Below are the code and all the weights of a small trained network. Each question names an input and a class and asks about switching units off, where a switched-off unit gives its printed mean instead of its output.

import numpy as np


def w(rows, s, z=0):
    codes = np.array(rows[::2]) - 128.0
    scale = np.full(codes.shape[1], s)
    scale[-1] = z or s
    return codes * scale


def norm(h):
    return h / np.sqrt((h * h).mean(-1, keepdims=True) + 1e-5)


def f(y):
    return y / 2 * (1 + np.tanh(0.7978845608 * (y + 0.044715 * y**3)))


def log_softmax(a):
    a = a - a.max(-1, keepdims=True)
    return a - np.log(np.exp(a).sum(-1, keepdims=True))


def net(x, mask):
    res = np.array(x, float).reshape(1, 3) / 4 @ E
    u = 0
    for l in range(3):
        y = f(norm(res) @ A[l][:, :-1].T + A[l][:, -1])
        res = res + np.where(mask[u : u + 9], y, B[l][:, -1]) @ B[l][:, :-1]
        u += 9
    return log_softmax(norm(res)[-1] @ U[:, :-1].T + U[:, -1])


A, B = {}, {}
E = w([
[94,101,148,108,190,253],'x0',
[171,131,191,16,100,89],'x1',
[179,142,2,77,124,166],'x2',
],0.0046)
A[0] = w([
[177,149,138,148,159,104,53],'L0N0',
[59,164,218,46,33,147,105],'L0N1',
[196,100,151,91,113,128,101],'L0N2',
[3,138,240,126,66,141,141],'L0N3',
[73,95,103,71,165,57,136],'L0N4',
[144,121,80,108,125,37,236],'L0N5',
[167,174,107,93,92,149,43],'L0N6',
[74,197,132,100,99,126,6],'L0N7',
[78,37,119,237,51,173,73],'L0N8',
],0.0042,0.0017)
B[0] = w([
[153,113,196,144,97,156,100],'L0N0',
[105,1,29,153,188,165,185],'L0N1',
[3,117,47,150,83,162,142],'L0N2',
[193,78,83,105,225,44,232],'L0N3',
[197,126,99,161,63,173,138],'L0N4',
[241,61,119,223,136,197,250],'L0N5',
[24,105,99,148,173,156,127],'L0N6',
[47,88,137,108,38,118,81],'L0N7',
[116,115,53,55,205,61,191],'L0N8',
],0.0035,0.0018)
A[1] = w([
[38,89,79,80,163,121,149],'L1N0',
[183,111,160,2,90,108,46],'L1N1',
[118,159,85,161,95,201,118],'L1N2',
[140,208,135,107,31,79,60],'L1N3',
[206,101,97,141,124,107,161],'L1N4',
[145,175,110,75,117,125,3],'L1N5',
[95,94,218,75,94,97,123],'L1N6',
[167,56,135,90,128,113,76],'L1N7',
[35,90,137,152,147,133,62],'L1N8',
],0.0074,0.0038)
B[1] = w([
[152,175,174,129,73,112,210],'L1N0',
[1,117,133,71,105,74,213],'L1N1',
[107,118,163,109,124,61,204],'L1N2',
[122,99,118,179,65,146,161],'L1N3',
[132,159,182,90,126,151,253],'L1N4',
[133,109,105,155,157,124,102],'L1N5',
[83,76,98,167,139,106,182],'L1N6',
[110,182,108,77,78,127,159],'L1N7',
[165,113,89,118,74,133,148],'L1N8',
],0.007,0.0031)
A[2] = w([
[83,183,42,254,177,127,108],'L2N0',
[127,159,143,131,64,49,89],'L2N1',
[99,35,198,178,146,85,74],'L2N2',
[160,172,150,42,152,112,250],'L2N3',
[103,161,90,161,153,103,44],'L2N4',
[163,157,17,24,115,150,98],'L2N5',
[60,133,156,110,164,226,72],'L2N6',
[138,145,112,214,58,51,126],'L2N7',
[99,113,178,61,199,211,28],'L2N8',
],0.0065,0.0021)
B[2] = w([
[64,75,225,1,97,73,253],'L2N0',
[181,157,148,97,134,242,194],'L2N1',
[150,153,9,167,170,135,207],'L2N2',
[137,80,205,163,188,146,237],'L2N3',
[97,72,121,125,79,114,130],'L2N4',
[94,82,64,254,210,59,241],'L2N5',
[186,116,94,91,40,120,188],'L2N6',
[153,139,76,93,88,226,237],'L2N7',
[217,212,95,144,5,159,203],'L2N8',
],0.0062,0.0034)
U = w([
[35,74,149,27,85,87,198],'0',
[234,149,81,131,34,193,184],'1',
[123,85,31,215,243,74,183],'2',
[176,140,249,134,201,153,143],'3',
[84,207,140,159,138,127,5],'4',
[97,182,136,148,143,132,16],'5',
[95,181,143,155,134,127,2],'6',
[94,188,133,153,140,126,25],'7',
],0.016,0.0061)

Each question gives the input, the list of numbers given to net, and the class t.
The units are the neurons (one row each of A and B). Each row of codes is followed by its name. A weight is (code - 128) times the scale printed after its matrix; where a second scale follows, it is the last column's (A, B and U).
mask holds one flag per neuron, layer by layer. A switched-off neuron (its flag False) gives its mean, the last column of its row in B, instead of its output. The means were averaged over made-up inputs and are rounded, as every weight is.
A unit's drop is (log p(t) with every unit on - log p(t) with that unit switched off) / (log p(t) with every unit on - log p(t) with every unit switched off).
The circuit of an input: a set's keep is (log p(t) with only the set's units on - log p(t) with every unit switched off) / (log p(t) with every unit on - log p(t) with every unit switched off). Starting from the 12 units with the biggest drops (on a tie, the unit counted first), units are removed one at a time, each time the one whose removal leaves the highest keep (on an exact tie, the one counted first), for as long as the keep stays at least 0.8.
units of the circuit, in order: the units of the circuit, biggest drop first
top k neurons: the k neurons with the biggest drops, biggest first
k most important neurons of layer l: the k neurons of layer l with the biggest drops, biggest first
drop of u: that unit's drop, to one decimal
input [-1,1,6], class 2: units of the circuit, in order	(L2N5)
input [6,5,-7], class 2: 3 most important neurons of layer 2	(L2N2 L2N0 L2N7)
input [-2,3,1], class 3: units of the circuit, in order	(L1N4 L2N3)
input [-4,3,5], class 2: top 2 neurons	(L2N5 L1N0)
input [-7,1,-7], class 1: units of the circuit, in order	(L2N7 L2N1)
input [3,0,4], class 2: top 2 neurons	(L2N5 L1N4)
input [-1,7,-8], class 2: units of the circuit, in order	(L1N6 L2N2)
input [6,0,-7], class 2: units of the circuit, in order	(L2N2 L0N3)
input [-4,5,7], class 2: top 2 neurons	(L2N5 L2N0)
input [5,-7,-7], class 0: 2 most important neurons of layer 0	(L0N5 L0N8)
input [5,-5,3], class 0: top 2 neurons	(L1N4 L2N0)
input [-6,-6,5], class 0: top 2 neurons	(L2N0 L1N0)
input [8,7,-5], class 1: top 2 neurons	(L2N8 L0N1)
input [4,-4,-7], class 2: units of the circuit, in order	(L2N2)
input [-2,-4,2], class 0: top 2 neurons	(L1N0 L2N0)
input [-3,-2,1], class 3: 2 most important neurons of layer 1	(L1N4 L1N6)
input [8,2,-4], class 1: drop of L0N2	0.0
input [-1,-4,6], class 2: drop of L1N6	0.1
input [-4,-7,4], class 0: drop of L2N0	0.6
input [1,0,2], class 3: most important neuron of layer 1	(L1N2)
input [-7,6,0], class 1: 2 most important neurons of layer 0	(L0N5 L0N8)
